| -0.03 | -0.01 | +0.02 |
| +0.27 | +0.14 | -0.07 |
| -2.03 | -0.55 | +0.94 |
| +4.74 | -3.13 | -4.12 |
| -1.51 | -0.73 | +0.73 |
->
| +0.14 | -0.07 |
| -0.55 | +0.94 |

| +2.16 | +2.55 | +2.36 |
| +1.87 | -5.31 | +1.34 |
| -3.35 | +2.39 | -3.18 |
| -4.59 | +0.34 | -4.43 |
->
| -5.31 | +1.34 |
| +2.39 | -3.18 |

| -4.16 | +0.99 | -4.87 | +0.35 |
| +3.68 | -0.97 | +3.73 | -0.86 |
| -1.37 | +1.32 | -0.11 | +2.45 |
| +3.95 | +0.12 | +5.93 | +1.27 |
| -2.51 | -0.56 | -2.32 | -3.04 |
->
| -0.97 | +3.73 |
| +1.32 | -0.11 |

| -0.09 | +2.81 | -0.52 | -1.01 |
| -4.91 | +0.24 | +1.08 | +2.42 |
| -4.83 | -1.81 | +1.01 | -1.16 |
->
| +0.24 | +1.08 |
| -1.81 | +1.01 |

| -1.09 | +0.76 | -2.44 | +4.79 |
| -4.16 | -3.54 | +0.91 | +0.26 |
| -1.82 | +0.73 | -4.47 | +2.62 |
| -2.11 | -1.70 | +1.68 | +4.54 |
->
| -3.54 | +0.91 |
| +0.73 | -4.47 |

| -2.22 | -5.67 | -2.75 |
| +5.41 | -1.13 | -0.51 |
| +5.35 | -0.29 | -1.57 |
->
| -1.13 | -0.51 |
| -0.29 | -1.57 |

| +5.87 | +4.64 | +0.37 | -1.68 | -3.14 |
| -3.02 | -2.85 | -5.28 | -4.25 | -4.97 |
| +1.32 | -2.04 | -1.22 | -3.78 | -5.79 |
| -0.17 | -1.65 | +0.15 | -1.28 | +1.48 |
| -3.73 | -5.13 | -4.85 | -1.43 | +2.46 |
->
| -2.85 | -5.28 |
| -2.04 | -1.22 |

| -1.22 | +5.89 | -4.23 | -2.95 |
| -1.39 | +2.13 | +1.42 | +0.54 |
| -0.55 | +1.57 | -0.18 | -1.38 |
| -3.09 | +3.80 | -2.68 | +0.76 |
| +3.92 | -2.91 | +1.94 | +5.86 |
->
| +2.13 | +1.42 |
| +1.57 | -0.18 |

| -2.18 | +0.47 | -2.10 |
| -4.21 | -3.74 | -5.30 |
| +3.87 | -0.32 | +1.57 |
->
| -3.74 | -5.30 |
| -0.32 | +1.57 |
